Here is a tiny trained network, its code and every weight. The questions are about switching its units off for an input and a class, where a switched-off unit gives its printed mean instead of its output.

import numpy as np


def w(rows, s, z=0):
    codes = np.array(rows[::2]) - 128.0
    scale = np.full(codes.shape[1], s)
    scale[-1] = z or s
    return codes * scale


def f(y):
    return y / 2 * (1 + np.tanh(0.7978845608 * (y + 0.044715 * y**3)))


def log_softmax(a):
    a = a - a.max(-1, keepdims=True)
    return a - np.log(np.exp(a).sum(-1, keepdims=True))


def net(x, mask):
    res = np.array(x, float).reshape(1, 8) / 4 @ E
    y = f(res @ A[0][:, :-1].T + A[0][:, -1])
    res = res + np.where(mask, y, B[0][:, -1]) @ B[0][:, :-1]
    return log_softmax(res[-1] @ U[:, :-1].T + U[:, -1])


A, B = {}, {}
E = w([
[88,106,166,112,106,92,58,135,152,122,65,127],'x0',
[149,130,41,130,103,112,19,178,102,100,146,44],'x1',
[181,146,109,174,149,228,83,122,136,93,140,90],'x2',
[82,159,172,137,183,145,106,147,168,96,103,168],'x3',
[61,186,138,2,167,150,119,100,31,130,73,111],'x4',
[109,120,142,151,123,174,79,116,97,33,98,151],'x5',
[182,102,150,134,43,71,144,61,91,142,104,156],'x6',
[158,175,98,164,94,133,125,143,178,158,77,125],'x7',
],0.0097)
A[0] = w([
[126,100,67,148,101,92,65,205,101,151,142,62,198],'neuron 0',
[175,105,107,92,108,188,112,124,97,103,154,111,206],'neuron 1',
[141,104,118,31,144,103,165,76,23,189,229,106,106],'neuron 2',
[136,218,115,115,142,98,155,105,140,206,100,129,162],'neuron 3',
[124,149,97,110,137,98,117,164,99,151,151,61,145],'neuron 4',
[251,79,106,201,31,100,158,92,159,141,196,113,173],'neuron 5',
[78,133,105,131,149,197,116,119,154,130,114,145,62],'neuron 6',
[120,98,44,112,95,28,86,202,157,84,140,73,135],'neuron 7',
[87,87,115,141,165,127,88,126,157,66,200,127,115],'neuron 8',
[91,75,138,120,78,99,109,87,20,101,70,161,101],'neuron 9',
[112,123,167,140,151,109,255,117,172,135,161,191,232],'neuron 10',
[165,211,58,138,168,244,100,136,56,91,184,60,142],'neuron 11',
[143,35,130,180,151,179,91,110,131,67,198,148,254],'neuron 12',
],0.0084,0.0036)
B[0] = w([
[90,128,160,166,137,153,162,174,140,189,159,162,202],'neuron 0',
[121,165,166,117,169,145,138,143,134,135,146,141,169],'neuron 1',
[3,135,197,132,121,40,182,123,111,170,120,229,211],'neuron 2',
[169,97,108,167,125,153,125,163,134,126,142,158,169],'neuron 3',
[129,75,140,148,112,129,128,126,151,134,148,146,164],'neuron 4',
[78,54,112,187,69,4,133,201,150,119,94,221,252],'neuron 5',
[125,119,88,136,113,135,142,160,129,105,95,114,152],'neuron 6',
[100,130,132,183,122,111,188,188,162,180,184,158,199],'neuron 7',
[148,109,128,147,109,135,127,146,131,114,133,141,170],'neuron 8',
[123,156,192,75,143,128,86,77,73,149,103,118,195],'neuron 9',
[119,162,157,100,158,152,168,175,121,205,179,116,233],'neuron 10',
[178,215,112,78,205,207,117,101,113,137,161,78,227],'neuron 11',
[126,105,126,170,120,101,161,239,185,133,154,154,206],'neuron 12',
],0.011,0.014)
U = w([
[185,153,91,119,153,178,85,134,153,103,137,66,122],'0',
[123,158,140,126,145,134,134,142,137,163,163,137,149],'1',
[116,7,117,171,89,90,130,170,158,128,136,168,136],'2',
[122,125,143,81,95,101,85,26,91,108,54,131,110],'3',
[132,72,43,123,82,85,146,20,147,43,222,85,1],'4',
],0.015,0.0097)

Each question gives the input, the list of numbers given to net, and the class t.
The units are the neurons (one row each of A and B). Each row of codes is followed by its name. A weight is (code - 128) times the scale printed after its matrix; where a second scale follows, it is the last column's (A, B and U).
mask holds one flag per neuron, in row order. A switched-off neuron (its flag False) gives its mean, the last column of its row in B, instead of its output. The means were averaged over made-up inputs and are rounded, as every weight is.
A unit's drop is (log p(t) with every unit on - log p(t) with that unit switched off) / (log p(t) with every unit on - log p(t) with every unit switched off).
The circuit of an input: a set's keep is (log p(t) with only the set's units on - log p(t) with every unit switched off) / (log p(t) with every unit on - log p(t) with every unit switched off). Starting from the 12 units with the biggest drops (on a tie, the unit counted first), units are removed one at a time, each time the one whose removal leaves the highest keep (on an exact tie, the one counted first), for as long as the keep stays at least 0.8.
units of the circuit, in order: the units of the circuit, biggest drop first
k most important neurons: the k neurons with the biggest drops, biggest first
drop of u: that unit's drop, to one decimal
input [-1,4,5,0,-2,5,0,5], class 1: units of the circuit, in order : neuron 11
input [-1,1,6,3,7,5,7,8], class 0: units of the circuit, in order : neuron 2; neuron 5
input [-4,7,7,2,-3,4,-1,-3], class 1: units of the circuit, in order : neuron 11; neuron 0
input [6,-8,-5,6,-2,-3,-4,-4], class 1: 2 most important neurons : neuron 10; neuron 5
input [1,8,3,-7,2,8,-3,6], class 1: 2 most important neurons : neuron 0; neuron 7
input [7,-7,0,-6,3,-7,3,0], class 1: 2 most important neurons : neuron 5; neuron 10
input [0,-4,6,1,8,7,2,5], class 0: 2 most important neurons : neuron 2; neuron 11
input [6,-1,-7,5,0,-4,-8,-6], class 1: 3 most important neurons : neuron 5; neuron 12; neuron 10
input [6,3,7,-8,0,5,1,0], class 1: 2 most important neurons : neuron 11; neuron 1
input [6,-5,0,6,2,-8,6,-1], class 1: 2 most important neurons : neuron 5; neuron 10
input [3,-3,-8,8,7,5,1,-2], class 3: drop of neuron 8 : 0.0
input [3,8,8,-5,7,0,-8,8], class 0: drop of neuron 11 : 1.7
input [3,-7,-3,0,0,-2,1,-1], class 1: drop of neuron 5 : 0.2
input [5,6,-4,2,8,-1,7,-7], class 3: units of the circuit, in order : neuron 9
